Known rows, with every step that occurs:
t, d, h, k, m, g: [ -9.8  -2.5  -4.3   5.3  12.2 -17.1 -13.4  45.5  -4.8 -16.1  27.8  35.2
   0.9 -16.7  10.0  19.2  10.0 -10.8  -8.4  24.0  14.9  27.9  13.2 -24.0
  -5.9  14.8  11.9  -6.7  11.8  -5.6   3.4 -29.2  -8.5   9.8   6.2  -6.9
  18.6   6.7  29.5  -2.8  -8.7 -24.1 -25.3  33.8]
e, k, h, d, a, m: [  8.5   4.0  -3.9  -8.0   8.0 -20.4 -10.4  38.9  -3.0 -20.9  29.2  12.7
  -1.4 -14.0   0.3  50.9  12.6 -15.2 -24.1  -5.4  -4.7   5.2   6.7 -27.5
 -17.7  40.5  12.9  28.5   2.7  -5.0  -9.9   5.1 -14.8  -7.2  23.7 -19.9
  -6.2  23.3  25.5   5.7  -3.7   4.7 -16.7  36.6]
e, p, t, d, g, a, h, m: [ -7.7 -10.3  15.2  -9.3  17.9  -8.8   1.2  36.3 -22.6 -34.3  18.7  13.7
  21.6 -13.3   7.7  32.6  31.9  -6.1 -17.3  -0.3  26.4  36.3  23.1 -11.3
 -22.1   6.4  29.8   0.6   8.3 -15.1   1.7   3.5 -25.4   5.8  12.7  -6.3
   6.9   2.6  44.9  10.9 -27.9  33.8 -37.3  -1.1]
g, t, d, a: [ 19.5 -16.4   8.1  -7.6   3.9 -18.5   6.2  33.7 -14.8 -13.4  19.9  -8.9
   7.3 -10.3   5.2  27.5  22.6 -21.9 -14.5 -19.3  -7.9  -1.0  23.6 -32.8
 -33.6  22.9  -4.6  16.8  18.3   6.8  -0.6  -9.6 -16.2   1.5  24.0  -8.4
   7.2   8.5  50.7  -0.4  -2.7  16.7 -36.3  23.2]
a, m, p, g, d, h, k: [ 21.6  -9.2  -3.8   0.8   6.8  -6.0  -6.8  52.7 -37.7 -25.9   9.6  22.2
   7.0 -20.9   7.4  28.0  19.5 -20.0 -21.8  -0.9  19.1  29.6   8.5 -27.0
   3.5   4.6  20.6  10.0   3.5  -2.3  -7.7 -18.7 -22.4  13.9   2.8  -4.0
   7.5  10.8  24.9  18.4 -18.3  -8.5 -10.6  25.4]
m, p, t, d, g, a: [ 20.3 -18.7   8.8  -1.6   9.8 -18.3   4.6  33.4 -22.0 -28.0  15.8  -3.4
  20.9 -25.3   3.7  22.9  26.4 -16.8 -13.8 -12.1  25.6  13.5  16.9 -18.1
 -43.3  27.5  22.0  -6.2  16.5  -8.0  -2.1 -10.2 -19.2  11.8  10.1   0.9
  19.5  -4.2  47.5   8.9 -24.1  26.3 -33.1  20.9]
d, a, m, t: [ 17.4   0.4  -2.5 -12.2   3.0 -17.5  16.2  31.1  21.4 -25.9  48.5  24.2
  -4.4 -10.4   8.8  29.2  14.3 -29.1 -17.5 -16.5 -18.3   2.3  17.9 -31.5
 -37.1  36.5   3.9  16.7   3.2  -0.9  -9.9   0.3 -18.9  -8.7  25.9 -27.6
   2.5   9.7  55.0 -19.5  -6.4  -3.0  10.4  27.5]
h, k, m, t, d, a: [ 12.2 -11.7   5.1  -7.6   6.3 -29.4  -4.9  33.6  -7.4 -20.1  32.7  10.4
   0.1 -10.6  12.1  32.9   8.3 -27.2  -4.8 -12.9   0.2  -1.5  18.2 -39.1
 -16.6  32.7  -2.8  14.6   7.9  14.0   5.6 -10.4  -5.7   1.7  15.5 -16.7
   5.9  15.9  41.3  -5.4   2.4  -0.3 -17.3  23.0]
a, g, d, h: [  8.2  -0.4  -4.0  -7.3  16.5   3.6  10.5  33.4 -28.5 -15.6   2.2   5.7
  14.6 -14.9  11.7  32.4  26.3  -6.7 -23.6   4.9  -4.3  27.7  28.2 -24.6
 -27.5   7.0   2.1  -3.6   1.3 -13.6 -20.0 -23.9 -20.2  12.3  21.4  -4.1
   9.5  12.3  15.7  19.3 -29.5  -5.0 -32.7  25.5]
a, d, g, m, k, h: [  5.0   4.3   4.4  -5.9  17.6 -18.2  -5.4  36.0  -3.5 -13.6  23.3  15.9
   8.8  -6.3   7.4  36.3  13.8   8.1 -40.4  36.0  14.6  23.0  21.5 -32.7
 -35.6   2.6  16.8   8.5  19.0 -14.1  -7.1 -22.9   3.4  -6.1  23.6   0.8
  23.4  26.7  52.1  17.0 -13.6  -0.4 -34.7  41.0]
a, d, h, m, t: [  7.6  -5.7   1.2  -6.1  15.1 -15.8   9.5  28.5  15.1 -18.3  27.1  26.8
   0.5  -8.0  19.7  29.2  16.9 -25.3 -19.0  15.8   8.9  25.3  25.0 -41.8
 -24.9   6.2   6.5   7.7  -2.0   4.0  -4.8 -11.6 -30.3  -0.7  14.4 -26.7
 -10.8  18.3  47.9  -4.2 -15.9  -3.8   0.2   9.3]
e, k, h, m, t, d, g, a: [ 16.7 -16.9   8.5  -4.4  19.9 -32.7  -0.3  40.1 -18.3 -21.0  19.3   0.7
  20.5 -22.0  -1.6  34.9  12.7  -7.2 -17.3  22.1  12.8  23.6  21.9 -32.5
 -43.0  39.5  18.5  -8.7   5.8  -2.6  -5.8 -10.5 -15.9   5.5   5.2 -12.9
 -10.3  14.1  57.7   4.6 -22.2  19.2 -41.7  20.3]
e, p, d, h, k, m, a: [  7.4   0.9   0.2  -4.5   7.5 -25.9 -20.3  47.0  -1.8 -15.6  26.1  19.3
   9.2 -19.5   9.9  25.7  27.5 -25.6 -10.4 -11.4  27.5  17.4  13.2 -15.0
   5.2  21.1  27.6  11.8  -4.5  14.9  14.2 -17.9  13.8  -5.8  13.7  -6.7
  -5.0   8.2  42.9   0.8  -9.4  -7.4  -7.3  37.0]
m, p, t, d, h: [ 13.7  -8.6   1.2  -6.4  12.2  -0.9  -0.7  35.4  -4.4  -2.6   3.5  14.8
  10.7 -19.9  13.0  17.7  24.8 -10.1 -24.8  -8.1  31.6  25.1  27.6 -17.9
 -18.1   4.2  19.0  11.7   7.1  10.4  -4.5 -29.2 -21.4  15.8   7.2  -5.1
  11.2   0.3  33.2   7.1 -27.4 -14.3 -22.4  27.8]
p, e, k, m: [ -8.3  -4.6 -14.9  -7.1  22.6 -17.2 -13.4  33.7   7.2 -24.5  29.6  -4.9
 -11.8  -3.3   1.7   9.7  21.3 -14.1   7.1 -13.2  -6.7   6.4   9.1 -24.6
  -8.0  22.8  28.2   8.3  11.0  -4.9 -18.7   0.7  -8.2 -14.1   5.3 -15.6
   3.5  -6.7  23.4   8.8 -10.3   2.2  -6.7  38.3]
t, d, a, h, k: [  2.9   5.6   8.8  -5.4  10.4 -10.3  -7.3  40.0 -27.1 -14.7  15.6   6.0
  10.3 -10.2  13.9  20.5  15.4  -8.8  -9.5  -2.6   0.9   8.5  18.3  -3.9
  -0.2 -10.3  11.3  25.1  10.5  -6.1   1.4  -7.3 -16.5   8.1  15.0   4.5
  12.5  20.1  20.8  17.8  -3.9  12.3 -44.1  12.7]
e, p, t, d, h, k, m: [ -5.8  -9.9  -7.6  -2.0  21.4  -6.3 -22.4  44.0  -6.1 -25.7  25.9  22.5
  -5.6 -13.7  11.2  24.5  20.2 -17.1  -8.2  -7.7  29.6  23.4  18.6 -17.5
   6.3  15.5  21.9   1.8   6.6  13.6   0.6 -15.8  -7.5   7.5  -2.7 -10.3
  22.3   0.7  39.1  22.3 -19.3 -12.4 -18.4  30.2]
e, k, h, d, g: [ -2.6   0.4  -2.4  13.3  -5.9 -15.9 -23.0  38.2  -7.3  -8.8  14.8  10.0
  15.1 -23.3  -2.9  36.0   8.8  -6.4 -22.6  12.1  29.6  29.5   7.4 -23.7
 -19.0  22.9  30.7 -10.9   1.8  -9.1 -12.9 -21.5  -8.1   7.3   1.4 -19.9
   4.5  23.6  15.0  32.4 -18.9  -1.6 -32.1  24.3]
p, g, t, d, h, m: [  5.8 -24.0  12.4   0.7  10.0  -9.4  -3.0  43.3 -10.2 -18.9   6.6  16.0
  11.4 -10.9  -1.4  31.0  28.1 -18.1 -22.4  13.9  20.0  38.7  22.1 -49.3
 -14.8  -1.8  14.3   5.1   2.5  -2.8  -6.7 -14.1 -31.2   6.0   6.0 -13.4
 -10.6   9.2  40.8  10.7 -18.3   0.1 -19.1   7.2]
h, m, g, a, d: [  6.1  -2.4   8.1  -6.8  22.4 -26.4  12.6  24.9 -22.2 -33.3  22.6   5.3
   8.3 -10.3  22.7  32.9  22.3 -21.1  -6.9  13.9   0.8   6.1  12.7 -25.5
 -36.3   6.2   5.9   7.9  20.0 -22.2  -0.2  -1.7 -34.9  -2.1  30.1  -2.2
   4.8  16.4  34.4  -3.7  -9.3  34.6 -28.9   8.1]
k, h, d, a, m: [  4.9   5.2  -0.5  -8.8   6.3 -18.2  -7.3  34.9   1.3 -22.0  30.4  16.9
   1.0 -13.3   4.9  51.9  17.2 -21.8 -30.3  -6.4  -3.0   6.7   1.9 -32.9
 -24.0  30.4   9.0  23.3   0.9 -12.6  -9.0   3.1 -13.7  -6.2  29.2 -16.9
   8.8  22.9  28.4   6.3  -5.5   4.7 -12.1  28.6]
e, p, t, d, g, a, m, k, h: [  9.3  -1.3   5.9 -11.5  18.7 -16.4  -1.3  44.5   2.7 -20.0  29.0  29.7
  11.0 -25.7   2.6  30.0  17.1   1.7 -38.4  11.1  26.8  27.5  21.0 -13.5
 -37.3  27.6  36.7  12.1  15.0  -7.6  -3.4 -11.4   7.2  -1.4  17.7   2.1
  26.0  10.0  72.0   9.0 -22.3  -4.7 -32.3  38.0]
k, m, t, d, g, a, h: [-10.6   1.7  17.9 -15.1  17.3 -19.4   5.3  37.2  -7.3 -16.7  24.3  16.6
  22.1 -15.9   7.7  35.7  21.8  -0.5 -14.8   6.8  -0.2  14.1  31.5 -14.2
 -38.2  15.1   5.8  -1.5   7.0 -11.2  -9.5 -13.8 -17.2  11.3  21.8  -4.5
  32.2  14.0  39.7   0.8 -20.8  23.9 -37.3  22.6]
a, d, g, m, h, k: [ 14.2   3.5   3.0  -3.3  17.4 -13.3 -19.7  41.1 -23.5 -23.4  25.1  13.0
   4.2  -5.2   9.1  24.8  18.2   1.5 -20.0  17.0   9.2  22.1  12.3 -29.8
  -2.7 -20.7  23.4   8.6  21.2 -13.7  -0.6 -11.1 -14.6   6.5  12.3  -5.5
   6.8  23.3  44.0  24.8 -17.7   4.6 -36.2  24.8]
e, k, h, d, a, m, g: [  5.7   8.2  -6.7   0.8  -0.8 -23.0  -1.6  45.4  -2.5 -19.6  34.6  34.4
   0.9 -20.4   4.7  40.4   4.9  -8.7 -19.7  15.1  -1.3  14.9   6.7 -15.4
 -25.4  46.8  19.4  12.3  10.7 -15.2  -5.5  -9.3 -10.4  -2.7  24.2 -17.0
  -6.3  15.6  32.1 -13.7  -2.8  -6.1 -25.1  40.1]
p, d, a, g: [ 18.7   1.3   0.6  -3.5  -3.9  -8.3   5.9  24.6 -18.3 -34.3  17.5   4.4
  11.0 -17.5   8.0  35.2  25.3 -20.7  -4.0 -25.3 -25.5  10.7  22.2 -12.6
 -33.5  25.8  13.4  12.8   7.9 -27.5  -7.0   6.3  -7.7 -10.1  35.6   4.9
  -0.2  25.5  11.0   8.9  -8.5  21.1 -31.3  15.7]
m, t, d, g, a: [ 15.1 -15.5  14.2  -6.5  10.3 -25.8  10.3  32.3 -13.7 -22.0  23.6  -2.8
  19.4 -22.8   2.2  24.5  21.2 -18.6 -12.9  -1.1   9.4  11.7  19.6 -29.2
 -47.6  27.9  10.1 -10.0   8.6  -6.6  -8.2 -11.2 -17.8   8.1  14.1 -10.7
  14.0   6.2  52.8   4.1 -22.5  19.5 -30.8  15.7]
p, g, a, h: [ -1.8   9.8  16.1  -7.3  11.1  -8.1  16.6  37.2 -18.2 -28.6  17.5   0.8
  22.0  -8.6  14.2  17.2  32.7  -8.7 -11.3  -5.4 -14.4  -4.3  17.1   0.4
 -39.1  -2.5  19.1  11.4   5.0 -30.0 -28.7  -5.6 -19.9   2.2  22.7   9.9
  16.8   5.4  17.1  11.2 -18.1  35.5 -34.5   5.0]
h, k, m, t: [ -2.9  -1.2  -9.2   2.4  15.3 -20.9  -4.4  34.2  21.6 -27.1  44.0  23.8
 -10.8  -4.1  12.8  10.1   7.8 -29.9  -3.6   2.5  -4.6   6.4  10.2 -32.0
 -13.7  18.4   8.9  -3.6  -0.5   4.8  -4.7 -13.4  -4.7  -1.1   0.8 -22.5
  11.4   8.3  44.0   0.8  -5.0 -14.7   5.8  20.3]
g, d, h, k, m, p, e: [  8.4 -11.6 -13.2 -11.6  17.3 -16.6  -3.7  41.2 -18.6 -21.1   8.6  10.7
  -2.4 -17.9  16.5  12.9  29.5 -26.4 -15.1 -10.5  21.9  27.9   0.2 -26.2
  -3.0   5.2  32.6   7.7   9.5  -7.5  -5.3  -7.6  -6.0   0.3   9.9  -1.6
  21.8 -10.5  41.7  10.8 -23.5   1.8  -8.4  30.8]
t, d, g, m, k, h: [  2.2  -1.0   8.4  -6.1  17.7 -20.0  -8.4  39.3  -5.0  -7.4  19.5  14.1
  12.5  -7.7  -0.5  28.0  12.4  10.7 -43.4  36.2  16.9  29.7  19.4 -37.5
 -31.3   5.0  18.5   4.1  14.4 -10.4  -4.4 -27.6  12.2  -1.2  15.6  -0.5
  20.5  20.5  53.5  13.1 -16.9 -13.5 -39.1  38.1]
t, d, h, k, m, p: [  1.8  -6.8  -9.7   1.8  22.6 -18.0 -23.0  38.1  -7.1 -13.1  14.2  18.4
  10.5 -13.8  13.8  24.7  17.6 -18.7 -26.7   2.5  28.0  30.1  14.5 -31.6
   6.4  10.9   9.2  13.5   9.1  10.8  14.5 -25.3  -5.9  12.6  -4.8   4.9
  13.7   7.7  22.0  -0.4 -17.9 -22.2 -18.3  33.4]
k, h, m, a: [  5.9   8.3   1.6   2.1  14.7 -28.9  -7.3  33.5   9.6 -10.7  21.2   6.9
  21.9  -4.1   7.6  24.4  20.3 -16.3 -28.8  21.1  15.0  15.4   5.2 -32.4
 -23.1   5.7  25.4   8.8  -5.4 -11.0   6.8 -21.2   3.2  -8.5  14.7  -4.9
 -27.6   8.6  40.6  -6.5  -7.6  -5.7 -11.6  17.9]
e, p, g, a, h: [ -2.3  10.4  14.6  -9.2  10.4  -7.0  17.7  38.9 -23.0 -31.4  20.6   3.0
  25.7 -12.2  18.3  18.7  35.6 -10.7 -16.0 -14.8  -4.7   2.7  20.0  10.1
 -34.4   5.6  25.6  10.8   6.0 -24.9 -25.0  -3.8 -13.3   0.9  20.9   9.3
  15.0   0.2  25.6   7.8 -28.6  34.3 -39.1   1.9]
k, h, m, t, d, g: [  4.1 -12.2   9.1   0.3  -0.5 -22.0 -10.9  33.5  -1.6  -8.4  21.4  23.8
  22.8 -20.9  -3.1  36.7   8.1  -7.7 -27.1  14.3  25.9  44.9  20.6 -47.0
 -29.4  17.1  21.0 -17.4   5.3  -4.4  -0.2 -29.5 -15.5   9.5   4.2 -23.5
   8.0  21.4  46.0   2.1 -24.2 -10.7 -18.0  13.2]

Rows:
[  5.2  -1.6  -8.1 -11.3  10.6 -18.1  -2.4  38.6  -5.9 -24.2  19.6  12.6
   0.5 -14.5  19.5  16.4  28.8 -23.9 -10.8 -17.8  12.1  14.3   5.2  -8.7
  -7.7   7.8  33.6  24.1  15.1 -15.1  -1.5   5.2  -3.8  -8.0  19.0   6.8
  21.5  -7.1  39.7   3.7 -12.9  16.5 -17.0  29.5] => d, a, h, k, m, p, e
[ 10.1  -9.9  15.3   3.7 -10.0 -18.2  -1.9  37.1 -25.4 -30.2  11.7  20.4
  28.8 -12.5   9.5  35.9  23.2 -20.4 -20.2 -16.4  19.8  21.0  12.7 -33.3
 -13.0  10.3  25.3  18.8   8.8 -15.6  -1.9 -13.7 -15.9   4.5   9.7   2.9
  -7.3   9.6   6.4  -9.6 -12.2  11.3 -10.8   0.7] => t, d, a, h, m, p, g
[ 13.3 -15.6  12.0  -4.8  18.1 -31.0   3.0  36.0 -13.8 -22.4  19.9   4.9
  23.1 -21.3   3.0  36.3  17.5 -13.5 -23.9  21.0  13.9  24.6  16.6 -38.3
 -49.2  29.8  14.2 -13.8   3.9 -10.1  -5.2 -12.5 -15.2   6.4  10.5  -9.5
   4.6  14.3  60.5   5.8 -24.1  19.2 -37.0  12.5] => k, h, m, t, d, g, a
[ 12.9   7.9  -3.3 -14.3  13.2 -18.5  -5.9  41.2   3.8 -17.5  32.1  25.4
   5.2 -19.7  12.6  26.5  22.4  -9.2 -39.5  -0.1   1.3  25.2  13.5 -18.3
 -27.4  26.5  30.5  27.6   8.3  -4.1  -3.3  -5.0  17.4 -17.2  26.7   3.1
  13.6  24.2  56.0   2.0 -11.1  -5.0 -23.5  36.2] => e, p, d, a, m, k, h
[ 26.1 -20.7   8.5  -0.1  -1.5 -27.3  -0.7  42.5 -21.4 -19.6  12.4   9.6
  19.3 -14.3   5.9  44.4  18.3 -21.1 -28.6  -4.3   9.8  14.6  18.3 -42.7
 -33.1  31.7   9.4  15.4  15.5   1.8   4.2 -16.4 -10.1   3.1  15.8  -1.2
  -6.7  13.7  52.2  -6.6  -6.3  14.9 -33.6  18.3] => k, h, m, p, g, t, d, a
[  9.2  -6.5  -9.3 -11.8  16.3 -18.0  -6.1  36.6  -4.6 -18.7  10.7  16.7
  -3.9 -19.2  20.8  21.7  28.1 -26.6 -13.3  -9.9  27.1  23.7   7.7 -19.3
  -2.3  -1.3  32.5  20.7  15.7  -8.1  -0.9  -2.9 -15.3  -4.5  15.8   1.6
  21.1  -1.7  40.9   9.2 -20.7   5.5  -8.9  32.1] => a, d, h, k, m, p, e
[ 14.9  -5.0   6.0  -2.3  13.9  -9.7 -20.1  46.2 -21.0 -23.5  23.2  16.6
   1.0  -7.9   1.0  13.4  16.2   3.7 -15.5  10.2  18.2  23.3  10.4 -26.1
  -1.5 -14.9  34.6   1.4  18.4  -9.0   0.3 -13.3  -8.0  12.6   3.5  -9.0
   8.6  10.3  53.3  25.8 -18.8  -2.5 -34.9  23.5] => p, t, d, g, m, h, k
[ 16.9  -3.6   0.9   0.5   7.1 -13.2   3.6  28.0 -16.0 -30.6  10.2  20.3
  20.3 -15.7   8.6  51.7  12.3  -8.9 -22.9  -0.5   6.3  21.4  27.0 -17.6
 -33.9  30.7  16.3  13.6  12.8 -23.0   8.2  -6.2  -7.8   4.2  23.0   9.5
  -7.4  17.6  26.2   0.2 -15.1   6.6 -41.1  17.7] => k, h, m, p, t, d, a, g
[  7.3  -4.9  -2.3  -7.1  24.6 -25.5   2.3  38.3   9.7 -26.6  35.3  25.2
  -8.8 -12.3  21.0  31.5  11.6 -27.9  -5.5  13.2   2.8   2.3  22.4 -29.8
 -23.0  23.3  -0.5   4.4   2.2  10.7  -4.9 -11.1 -17.2   2.8  12.6 -17.3
  13.3  17.1  55.3   4.6  -8.3   3.0  -8.4  28.9] => g, a, d, h, k, m, t
[ 11.2 -15.9   6.5 -16.7   8.4 -20.9  10.9  38.5 -11.8 -16.7   5.6  10.5
   9.2 -15.4  10.6  19.7  33.0 -22.0 -21.7 -12.0  16.2  29.3  12.8 -21.9
 -17.4   0.2  31.0  25.8  17.8 -14.1   7.0   7.3 -16.7  -3.9  23.4   1.4
   5.3  -6.5  61.3  -8.2 -18.1  26.0 -26.3  14.3] => g, t, d, a, h, m, p, e
[  3.0  -9.0   0.5   0.6  20.7 -17.1 -15.3  44.9 -15.0 -35.8  23.1  14.9
  -2.3 -13.0  14.3  40.1  21.7 -23.0  -1.2   7.1  12.0   4.2  15.2 -30.1
 -10.5  13.1   9.2   7.0   7.4  -2.7 -12.7  -9.8 -20.9   2.4   9.4  -1.1
  20.1  15.1  24.5  26.7  -7.2  12.1 -16.5  29.8] => p, g, a, d, h, k, m
[ 18.7 -13.9   1.1  -1.2  15.8  -5.7  -9.7  47.6 -26.4 -16.9   6.0  14.9
   0.5 -14.1   7.6  20.9  17.2 -10.6 -21.4   8.7  35.5  26.7  18.3 -16.4
   3.5  -2.6  20.4  12.1  10.2   9.1   6.2 -19.2 -18.2  15.4   0.3  -3.8
   6.5   4.7  45.4  20.9 -21.6  -7.8 -30.8  28.6] => g, m, p, t, d, h, k
[  4.6  -9.6  -4.8  -1.7   4.8 -18.3   0.3  46.9  -7.2 -32.8  36.3  35.6
  -2.4 -14.9  15.7  26.4  12.9 -29.8  -8.7  -7.6  13.3  18.2  15.8 -32.0
  -9.4  32.8  16.8 -11.2  -3.6  12.9 -11.0 -22.1  -1.0   5.9   0.3 -27.1
  10.4   5.0  48.4   3.4 -19.3 -13.6   4.4  19.7] => e, p, g, d, h, k, m, t
[  1.9  -4.3   3.2  -4.0   0.9 -23.5   2.6  44.3 -10.6 -35.0  38.0  31.9
  -2.0  -7.8  14.6  32.2   7.9 -24.8   1.0  -6.5  -7.7  -0.5  15.0 -32.8
 -17.3  28.6   7.1  -2.1   0.3   2.5 -11.6 -15.5  -4.4   4.8  12.7 -22.0
  16.8  14.5  36.1   0.3   0.9   6.7   0.9  20.0] => p, g, d, a, h, k, m, t
[  9.1  -9.6  13.2  -3.6  15.9 -26.5  -0.4  43.0 -11.0  -4.5   1.3  11.4
  19.6 -13.3 -14.5  37.8   8.3   0.6 -22.1  20.4   3.0  25.4  32.5 -26.9
 -20.2  15.5  13.6  11.7  12.0  -4.9  13.9 -20.0  -8.3   8.2  14.2  -4.0
 -23.8  18.7  52.6  -7.0 -13.5  -3.8 -46.6  24.9] => e, k, h, m, a, g, t, d
[ 20.4  -4.9  -2.4   1.0   8.8 -14.9   0.2  31.8 -20.2 -29.3   8.9  16.4
  17.9 -16.3   4.0  50.9   7.3  -2.1 -16.6   0.2   4.9  20.3  32.0 -12.3
 -27.2  40.9  20.6  19.0  15.0 -15.7   7.8  -3.8  -8.9   3.2  17.5   6.6
 -22.4  18.1  23.5  -0.5 -13.3   6.8 -46.0  25.4] => e, k, h, m, p, t, d, a, g
[ 21.5 -15.7  -0.4 -15.3  12.4 -24.6   0.4  42.3 -20.2 -17.8  11.9  -2.1
   7.7 -27.3  -8.8  20.9  20.9  -8.5  -7.9 -17.3  16.3  24.3  16.0 -13.5
 -13.8  33.7  41.3  21.9  19.7  -5.9  -4.7   7.6 -21.0  -3.6   9.4  -8.8
  -9.7  -6.4  44.3  -5.4 -24.8  13.9 -23.1  39.9] => t, d, g, a, m, p, e, k
[ 12.3  -1.4   2.2  -7.5   9.8 -29.4   6.3  43.6  11.6 -21.9  35.4  28.2
   1.3 -23.3  -2.0  40.8   5.1 -16.5 -22.2  13.2   2.4  13.0  14.2 -25.5
 -37.4  49.7  18.7   2.6  -3.3  -2.1 -12.2  -2.8 -14.3   1.1  13.9 -30.6
  -4.0  19.5  60.1  -3.1 -17.1   3.2 -10.6  31.6] => e, k, h, d, g, a, m, t
[ 10.5  -5.4   0.6  -1.9   4.4 -11.5   2.5  25.5 -11.1 -33.9  18.6  17.9
  12.7 -14.7   7.0  48.0  15.1 -14.0  -9.3 -21.2   1.5   8.3  30.2 -16.4
 -28.5  36.8   7.8  14.1  17.3 -16.6   7.0  -5.0  -6.7   4.7  25.3   6.7
   9.5  10.3  17.2  -2.6 -10.2   4.9 -30.2  28.8] => k, m, p, t, d, a, g
[ 24.7 -26.2  11.5   0.1  -5.0 -24.5   2.7  39.3 -23.2 -25.4  15.5   5.4
  15.4 -13.1   3.6  38.2  23.0 -27.9 -18.4 -17.8  10.2  11.4  19.4 -43.8
 -26.2  28.4   6.1  18.4  17.5   3.0   6.7  -8.4 -16.6   2.6  16.5  -5.1
  -7.2   7.3  45.7  -8.7  -2.8  18.5 -25.0  14.6] => h, m, p, g, t, d, a
[  3.8 -14.6   0.9  -4.8  17.3 -11.8  -4.0  51.0  -2.8   2.1  11.3  20.1
   3.4 -19.2  -1.2  26.8  17.6  -0.1 -17.3  19.0  10.7  28.7  38.5 -25.9
 -18.3  23.2   3.3   4.5  14.0  16.2  -5.0 -31.4 -20.6  13.5   8.6 -12.9
   3.7   6.3  50.8  -2.1 -17.6 -16.2 -40.0  48.2] => e, k, m, g, t, d, h
[ 14.4   3.9  -3.5  -8.7   4.2 -27.5   4.8  39.3  17.1 -17.6  39.1  29.4
  -6.0 -15.0   5.5  41.4   2.0 -20.8 -21.0   1.0  -7.7   3.3  14.2 -28.4
 -27.9  49.8  12.1  19.5  -3.1   6.0  -9.6  -2.8  -9.1  -4.9  19.6 -33.1
 -12.6  22.6  50.0 -10.9  -5.0  -6.2  -3.4  32.5] => e, k, h, d, a, m, t
[  4.8  -1.3   5.5 -13.1   2.8 -19.1   9.4  33.4   0.6 -28.2  34.9  28.3
   8.0 -11.1  21.2  24.4  24.2 -26.1 -16.1 -12.9  -2.1  28.3  20.9 -20.1
 -21.2  21.6  21.2  10.2  -4.1   1.7   2.0   2.7  -8.6  -8.8  20.3 -23.1
  -9.7  18.1  52.4 -14.1 -16.1  17.8  -9.6  -1.5] => e, p, d, a, h, m, t
[  7.2   1.5   7.1  -4.9   9.0  -9.6  -7.2  47.6 -37.6 -29.4  17.8   9.0
  16.0 -25.1  12.8  16.1  29.3 -12.9  -9.5  -8.7  10.9  27.1  15.0  13.0
  -7.1   1.3  33.6   5.2   7.6 -11.7  -1.5   2.2 -11.9   3.7  11.9   6.5
  18.5  17.2  39.5  27.5 -22.7  33.7 -47.7   8.2] => e, p, d, g, a, h, k
[ -6.1   4.2  -3.3   1.7   1.0 -19.5 -12.4  46.6 -12.7 -28.9  35.4  35.9
  -0.6 -16.2  16.0  21.7  15.7 -14.3   2.4   5.9  -5.7  18.4   9.2 -10.2
 -12.2  22.0  17.9   0.0  12.9 -13.0   2.7 -12.6  -3.1  -1.6  21.2  -2.5
  22.1  16.9  25.9  -4.1   4.4   8.4 -25.4  30.3] => p, d, a, h, k, m, g
